In the rows, zero is written as 128.
126, 117, 135, 112, 135, 121, 103, 141, 138, 148, 116, 132, 110, 122, 137, 114, 148, 105, 117, 131, 127, 142, 128, 106, 128, 125, 130, 165, 144, 136, 112, 103, 127, 145, 142  Q_888
156, 111, 108, 108, 135, 132, 146, 131, 119, 140, 103, 120, 121, 146, 130, 118, 130, 118, 86, 122, 163, 120, 153, 97, 137, 108, 135, 144, 116, 132, 130, 99, 105, 151, 118  Q_739
97, 125, 153, 158, 106, 115, 136, 105, 106, 154, 102, 132, 110, 148, 127, 151, 133, 93, 151, 97, 95, 144, 149, 122, 120, 146, 115, 157, 136, 126, 93, 146, 119, 132, 164  Q_598
109, 121, 142, 114, 113, 89, 126, 119, 144, 114, 122, 100, 134, 132, 131, 109, 100, 111, 98, 126, 101, 85, 123, 101, 151, 122, 132, 91, 95, 136, 143, 116, 104, 110, 109  Q_325
107, 135, 145, 119, 125, 116, 126, 127, 115, 115, 94, 102, 143, 115, 120, 116, 130, 116, 108, 109, 100, 96, 133, 101, 131, 129, 133, 133, 139, 135, 146, 147, 105, 125, 138  Q_598
133, 135, 133, 99, 137, 101, 126, 124, 124, 122, 114, 164, 118, 124, 124, 135, 145, 128, 121, 158, 148, 189, 136, 127, 142, 107, 144, 151, 143, 153, 152, 92, 135, 150, 137  Q_183
135, 130, 153, 125, 143, 66, 114, 140, 139, 139, 127, 148, 106, 165, 111, 131, 110, 131, 125, 143, 123, 117, 121, 113, 133, 147, 136, 144, 123, 121, 161, 160, 107, 121, 103  Q_325
99, 129, 153, 158, 124, 91, 142, 143, 110, 145, 122, 169, 107, 118, 128, 136, 138, 128, 143, 109, 106, 158, 135, 141, 119, 140, 127, 169, 145, 112, 137, 129, 135, 116, 143  Q_652
132, 109, 123, 113, 135, 112, 145, 139, 126, 134, 109, 144, 128, 135, 128, 121, 141, 134, 81, 130, 147, 97, 143, 101, 152, 129, 107, 160, 143, 129, 130, 94, 115, 143, 120  Q_739
139, 125, 148, 113, 134, 126, 128, 140, 122, 129, 110, 115, 140, 127, 96, 109, 134, 108, 101, 114, 121, 105, 129, 110, 130, 126, 126, 135, 125, 128, 124, 145, 103, 121, 133  Q_888
95, 118, 131, 126, 95, 93, 117, 105, 106, 137, 93, 126, 99, 133, 152, 125, 116, 138, 121, 107, 123, 160, 141, 114, 118, 141, 113, 148, 122, 121, 130, 121, 133, 121, 165  Q_306
146, 114, 158, 117, 137, 96, 144, 131, 137, 103, 83, 130, 120, 140, 87, 117, 122, 74, 158, 112, 135, 85, 144, 149, 138, 147, 175, 124, 127, 140, 163, 163, 109, 151, 87  Q_325
104, 121, 147, 132, 119, 110, 134, 131, 118, 126, 89, 117, 145, 106, 128, 106, 155, 114, 77, 109, 157, 79, 124, 112, 143, 147, 118, 136, 131, 111, 143, 133, 104, 94, 126  Q_598
161, 122, 171, 109, 140, 93, 140, 138, 148, 110, 129, 166, 116, 146, 115, 125, 128, 101, 131, 139, 173, 109, 128, 123, 153, 131, 146, 124, 100, 128, 148, 139, 111, 122, 79  Q_325
136, 107, 135, 143, 115, 161, 130, 113, 146, 115, 136, 129, 115, 129, 106, 132, 150, 143, 122, 121, 130, 122, 141, 101, 137, 139, 113, 86, 139, 150, 122, 121, 130, 129, 123  Q_183
141, 135, 110, 119, 137, 123, 142, 120, 121, 120, 112, 137, 130, 159, 137, 132, 150, 121, 129, 121, 142, 123, 136, 132, 124, 144, 110, 131, 129, 117, 126, 143, 111, 135, 120  Q_306
111, 144, 114, 131, 114, 106, 131, 101, 131, 162, 105, 151, 120, 141, 140, 146, 131, 130, 149, 104, 104, 142, 159, 126, 104, 138, 115, 154, 138, 128, 120, 161, 134, 138, 159  Q_306
127, 120, 134, 139, 124, 110, 125, 132, 117, 147, 104, 150, 100, 152, 167, 133, 162, 110, 133, 106, 117, 166, 130, 117, 115, 152, 98, 154, 136, 98, 114, 131, 126, 142, 131  Q_306
117, 117, 108, 110, 154, 118, 130, 143, 94, 133, 87, 139, 127, 135, 104, 116, 135, 120, 104, 146, 178, 123, 138, 135, 148, 133, 139, 187, 132, 125, 148, 100, 115, 127, 128  Q_934
124, 121, 145, 101, 135, 120, 132, 129, 122, 103, 106, 121, 144, 110, 120, 105, 114, 115, 95, 105, 126, 65, 145, 110, 161, 131, 131, 124, 124, 138, 144, 124, 109, 101, 110  Q_325
88, 125, 134, 162, 119, 131, 149, 102, 107, 145, 104, 134, 125, 147, 116, 141, 138, 127, 137, 92, 122, 132, 148, 133, 131, 147, 100, 145, 134, 110, 101, 139, 121, 123, 171  Q_598
130, 115, 150, 133, 132, 135, 150, 131, 122, 118, 131, 115, 130, 149, 117, 111, 146, 124, 91, 95, 143, 85, 134, 83, 134, 139, 132, 107, 130, 116, 126, 170, 91, 120, 117  Q_888
114, 141, 132, 143, 136, 96, 134, 142, 141, 143, 154, 142, 116, 160, 133, 133, 141, 127, 140, 135, 144, 136, 122, 106, 116, 137, 150, 126, 129, 110, 166, 187, 116, 135, 89  Q_306
118, 122, 137, 117, 136, 107, 130, 135, 122, 119, 79, 123, 147, 117, 122, 110, 121, 97, 87, 116, 134, 81, 136, 119, 154, 146, 136, 147, 136, 132, 154, 123, 105, 116, 120  Q_325
132, 103, 130, 116, 128, 133, 117, 140, 142, 129, 112, 148, 143, 92, 127, 120, 111, 138, 123, 120, 117, 106, 152, 117, 150, 133, 129, 121, 138, 135, 147, 109, 138, 109, 108  Q_325
150, 117, 130, 138, 140, 107, 129, 136, 126, 129, 143, 121, 101, 188, 111, 132, 125, 126, 121, 117, 116, 159, 138, 98, 127, 133, 139, 114, 135, 110, 135, 177, 98, 146, 92  Q_183
94, 122, 129, 112, 100, 70, 128, 80, 117, 138, 74, 133, 106, 133, 91, 136, 114, 103, 172, 95, 76, 108, 171, 164, 113, 132, 138, 167, 143, 148, 101, 159, 136, 132, 185  Q_934
135, 115, 124, 128, 131, 101, 110, 153, 122, 138, 147, 122, 122, 171, 121, 122, 141, 124, 134, 145, 154, 140, 118, 104, 124, 145, 122, 131, 141, 110, 157, 160, 108, 132, 109  Q_197
129, 134, 116, 119, 161, 130, 113, 148, 126, 137, 102, 127, 126, 128, 134, 114, 158, 103, 96, 128, 181, 115, 138, 107, 141, 131, 127, 180, 143, 127, 138, 121, 112, 141, 115  Q_598
98, 142, 141, 146, 144, 126, 146, 126, 154, 148, 137, 144, 142, 80, 132, 119, 179, 128, 97, 118, 148, 14, 124, 125, 140, 135, 133, 112, 129, 157, 156, 115, 131, 84, 92  Q_325
108, 121, 147, 130, 120, 106, 112, 130, 127, 117, 102, 109, 138, 109, 155, 118, 145, 112, 86, 111, 120, 91, 111, 116, 140, 137, 147, 140, 138, 113, 133, 124, 129, 87, 134  Q_652
111, 102, 136, 121, 128, 142, 128, 126, 121, 105, 62, 95, 159, 112, 100, 123, 130, 137, 105, 116, 119, 58, 109, 129, 120, 135, 154, 144, 144, 133, 131, 149, 146, 125, 149  Q_934
125, 122, 140, 99, 132, 110, 115, 119, 124, 119, 95, 99, 128, 123, 111, 102, 112, 99, 104, 104, 103, 77, 139, 118, 149, 136, 131, 123, 129, 140, 139, 139, 108, 116, 121  Q_325
111, 113, 92, 123, 105, 161, 116, 91, 147, 111, 133, 109, 131, 122, 150, 132, 132, 116, 127, 120, 109, 95, 170, 95, 156, 136, 118, 89, 138, 164, 116, 89, 122, 120, 125  Q_306
130, 116, 143, 122, 130, 119, 132, 139, 125, 106, 106, 127, 143, 124, 100, 119, 141, 105, 86, 143, 148, 85, 115, 114, 150, 139, 130, 139, 131, 132, 136, 132, 107, 106, 118  Q_934
136, 121, 106, 106, 140, 157, 102, 167, 116, 122, 91, 135, 143, 104, 138, 115, 120, 102, 114, 135, 136, 163, 150, 110, 146, 144, 110, 183, 160, 128, 129, 90, 128, 142, 143  Q_652
100, 131, 147, 146, 122, 120, 129, 129, 105, 147, 141, 134, 113, 144, 124, 152, 136, 142, 154, 121, 91, 170, 125, 118, 109, 121, 123, 137, 134, 128, 121, 140, 148, 130, 145  Q_183
141, 115, 96, 113, 152, 97, 93, 141, 131, 121, 90, 122, 115, 128, 135, 125, 139, 109, 85, 132, 169, 132, 155, 120, 138, 106, 126, 207, 137, 146, 118, 72, 120, 131, 137  Q_598
109, 113, 158, 140, 110, 105, 148, 133, 114, 142, 111, 111, 129, 134, 104, 119, 140, 97, 95, 116, 146, 60, 133, 104, 145, 135, 146, 139, 113, 125, 147, 131, 103, 98, 111  Q_739
120, 104, 133, 124, 107, 142, 123, 126, 142, 127, 112, 136, 127, 110, 128, 126, 142, 112, 125, 121, 102, 109, 138, 118, 135, 136, 122, 139, 139, 141, 114, 99, 127, 109, 121  Q_306
101, 119, 136, 139, 114, 69, 113, 130, 143, 134, 137, 156, 100, 134, 124, 136, 125, 126, 132, 123, 108, 147, 137, 141, 129, 132, 119, 178, 142, 119, 106, 121, 138, 104, 153  Q_652
128, 131, 142, 116, 110, 107, 144, 111, 182, 108, 119, 176, 137, 86, 112, 121, 136, 158, 118, 120, 130, 62, 149, 125, 136, 136, 135, 123, 140, 154, 154, 137, 130, 109, 111  Q_306
118, 127, 121, 122, 130, 123, 144, 144, 116, 141, 120, 141, 117, 130, 143, 114, 144, 112, 133, 119, 155, 96, 138, 119, 124, 131, 144, 169, 132, 142, 142, 102, 109, 137, 110  Q_197
127, 122, 119, 142, 122, 107, 132, 129, 136, 128, 162, 141, 120, 184, 146, 136, 118, 137, 137, 121, 138, 134, 137, 93, 132, 131, 137, 130, 128, 107, 132, 156, 102, 129, 121  Q_197
113, 124, 136, 142, 131, 143, 153, 140, 115, 114, 123, 103, 133, 113, 117, 102, 132, 135, 74, 97, 124, 71, 126, 98, 146, 133, 120, 116, 143, 125, 150, 137, 108, 126, 117  Q_739
126, 126, 140, 121, 128, 123, 127, 117, 111, 112, 89, 104, 151, 137, 122, 128, 144, 115, 81, 114, 126, 103, 127, 106, 144, 133, 135, 129, 135, 128, 136, 134, 114, 112, 138  Q_183
88, 102, 132, 104, 101, 120, 111, 104, 72, 160, 91, 111, 100, 108, 182, 112, 120, 123, 103, 83, 105, 97, 155, 97, 137, 174, 91, 133, 157, 132, 110, 117, 125, 97, 144  Q_325
70, 135, 120, 131, 96, 86, 143, 104, 122, 134, 125, 148, 117, 133, 176, 146, 135, 140, 131, 107, 108, 140, 135, 123, 102, 138, 115, 160, 159, 129, 105, 154, 143, 128, 170  Q_306
133, 90, 144, 107, 95, 118, 135, 113, 133, 96, 76, 92, 153, 138, 76, 113, 93, 68, 112, 110, 117, 128, 162, 110, 153, 136, 168, 108, 137, 134, 138, 167, 99, 134, 135  Q_652
101, 129, 138, 157, 117, 124, 159, 129, 134, 135, 158, 167, 111, 86, 153, 137, 149, 165, 106, 109, 213, 84, 141, 119, 119, 110, 131, 146, 94, 151, 136, 108, 159, 84, 101  Q_306
143, 109, 132, 138, 124, 123, 142, 125, 116, 129, 128, 113, 117, 175, 147, 126, 150, 114, 148, 131, 179, 101, 92, 142, 119, 152, 165, 103, 112, 105, 140, 140, 112, 123, 85  Q_197
143, 123, 126, 111, 140, 107, 132, 150, 128, 128, 130, 138, 127, 118, 131, 114, 131, 142, 72, 141, 163, 124, 128, 105, 151, 110, 111, 146, 129, 127, 147, 99, 125, 133, 112  Q_739
95, 145, 81, 163, 143, 117, 124, 145, 170, 125, 100, 99, 180, 178, 119, 144, 159, 87, 107, 151, 98, 75, 111, 116, 130, 161, 106, 161, 153, 120, 130, 136, 101, 150, 136  Q_306
151, 126, 126, 123, 117, 87, 156, 112, 138, 107, 100, 155, 130, 161, 106, 122, 130, 117, 158, 127, 170, 110, 131, 174, 132, 143, 152, 131, 110, 113, 149, 128, 101, 126, 124  Q_197
135, 80, 158, 137, 129, 170, 166, 135, 134, 139, 65, 177, 145, 81, 144, 108, 180, 109, 66, 92, 154, 66, 145, 105, 167, 168, 117, 131, 159, 123, 133, 80, 112, 110, 98  Q_325
132, 147, 99, 134, 143, 108, 137, 97, 123, 134, 153, 112, 142, 179, 139, 159, 143, 135, 146, 138, 178, 94, 143, 122, 120, 117, 179, 94, 111, 126, 147, 181, 106, 105, 100  Q_598
124, 115, 134, 141, 117, 153, 141, 133, 124, 118, 140, 132, 141, 102, 110, 147, 148, 139, 128, 130, 106, 113, 149, 102, 130, 114, 127, 103, 135, 174, 135, 95, 134, 113, 115  Q_183
94, 145, 96, 139, 133, 136, 126, 130, 127, 124, 118, 116, 121, 118, 160, 126, 141, 92, 135, 125, 158, 109, 151, 112, 136, 145, 117, 152, 149, 159, 126, 105, 120, 161, 125  Q_598
147, 141, 143, 124, 141, 123, 140, 126, 147, 104, 136, 139, 122, 150, 111, 132, 134, 101, 134, 139, 154, 108, 117, 136, 140, 135, 151, 126, 119, 138, 141, 153, 114, 135, 84  Q_306
109, 121, 99, 119, 117, 104, 129, 148, 152, 137, 138, 136, 127, 115, 131, 123, 140, 119, 117, 141, 128, 126, 156, 99, 131, 114, 102, 152, 155, 151, 129, 105, 132, 160, 137  Q_739
110, 106, 135, 140, 112, 139, 130, 126, 97, 151, 111, 138, 106, 120, 137, 136, 130, 126, 134, 99, 102, 169, 153, 115, 125, 130, 118, 147, 141, 134, 109, 101, 140, 131, 138  Q_183
87, 114, 151, 130, 110, 137, 143, 130, 80, 182, 123, 127, 119, 142, 145, 126, 144, 132, 122, 97, 105, 122, 124, 93, 108, 121, 123, 167, 121, 119, 110, 116, 119, 106, 153  Q_197
123, 100, 118, 78, 153, 99, 94, 153, 88, 114, 81, 94, 98, 136, 172, 90, 125, 143, 55, 108, 165, 148, 129, 85, 137, 115, 123, 190, 133, 107, 135, 93, 130, 140, 136  Q_652
96, 141, 112, 145, 121, 40, 143, 107, 158, 127, 127, 140, 80, 165, 114, 117, 158, 109, 155, 121, 158, 121, 148, 146, 106, 146, 176, 127, 143, 128, 183, 189, 101, 149, 108  Q_306
135, 108, 170, 109, 107, 105, 148, 123, 97, 131, 127, 160, 158, 123, 111, 168, 166, 134, 113, 171, 140, 85, 104, 122, 117, 141, 123, 130, 142, 149, 114, 152, 131, 69, 129  Q_934
101, 118, 143, 125, 119, 112, 127, 116, 128, 155, 95, 135, 119, 136, 137, 119, 118, 119, 134, 100, 94, 127, 133, 120, 126, 143, 138, 137, 136, 110, 128, 147, 125, 125, 146  Q_325
96, 112, 134, 119, 114, 112, 115, 131, 94, 152, 136, 123, 129, 140, 145, 137, 126, 156, 118, 135, 81, 190, 110, 111, 122, 124, 108, 127, 146, 107, 116, 122, 142, 114, 147  Q_183
104, 83, 170, 125, 83, 118, 153, 83, 121, 136, 67, 134, 94, 165, 151, 107, 93, 120, 129, 45, 131, 158, 158, 96, 129, 138, 213, 131, 118, 65, 120, 193, 114, 129, 158  Q_652
123, 101, 157, 140, 124, 145, 144, 150, 158, 138, 128, 164, 104, 101, 92, 100, 153, 170, 136, 120, 151, 80, 135, 100, 120, 150, 157, 117, 139, 138, 168, 126, 116, 124, 101  Q_888
